array([[  25,   54, -253, -110, -446],
       [-245,  -25,  163,  -60, -346],
       [ -33, -104, -135, -645, -289],
       [  20,  331, -117,   36,  237]])
->
array([[-245,  -25,  163],
       [ -33, -104, -135]])

array([[ 119, -118,   21,  -92],
       [ -69,   96,  225, -139],
       [-392,  255,   26, -285],
       [ 147, -503, -360,  232],
       [-178, -101,  -59, -206]])
->
array([[ -69,   96,  225],
       [-392,  255,   26]])

array([[ -32, -207,  135,  370],
       [  53,   77,  647,   62],
       [-524,  421,  393,  -66]])
->
array([[  53,   77,  647],
       [-524,  421,  393]])

array([[-326, -391,  -26],
       [ 357,   -1, -130],
       [-642, -565, -309]])
->
array([[ 357,   -1, -130],
       [-642, -565, -309]])

array([[ 423, -534,  335],
       [-141,   35, -163],
       [-447, -415, -493],
       [-302, -368,  100]])
->
array([[-141,   35, -163],
       [-447, -415, -493]])

array([[-294,  -35,  128,  478],
       [-128,   56, -135,   66],
       [ 338,  503,  237, -276],
       [ 504, -458,    1, -111]])
->
array([[-128,   56, -135],
       [ 338,  503,  237]])

array([[ 655,  224, -324, -108],
       [ 234, -450, -635, -453],
       [-315,  519, -157,  197],
       [ 553,   30, -399, -173],
       [  37,   98, -330, -102]])
->
array([[ 234, -450, -635],
       [-315,  519, -157]])

array([[  22,  471, -123, -519,  469],
       [ 365,  185,  324, -331,  507],
       [ 260,   93, -364, -278, -268],
       [ -73, -131,  261,   27,  325],
       [-210, -433,  268,  341,  308]])
->
array([[ 365,  185,  324],
       [ 260,   93, -364]])
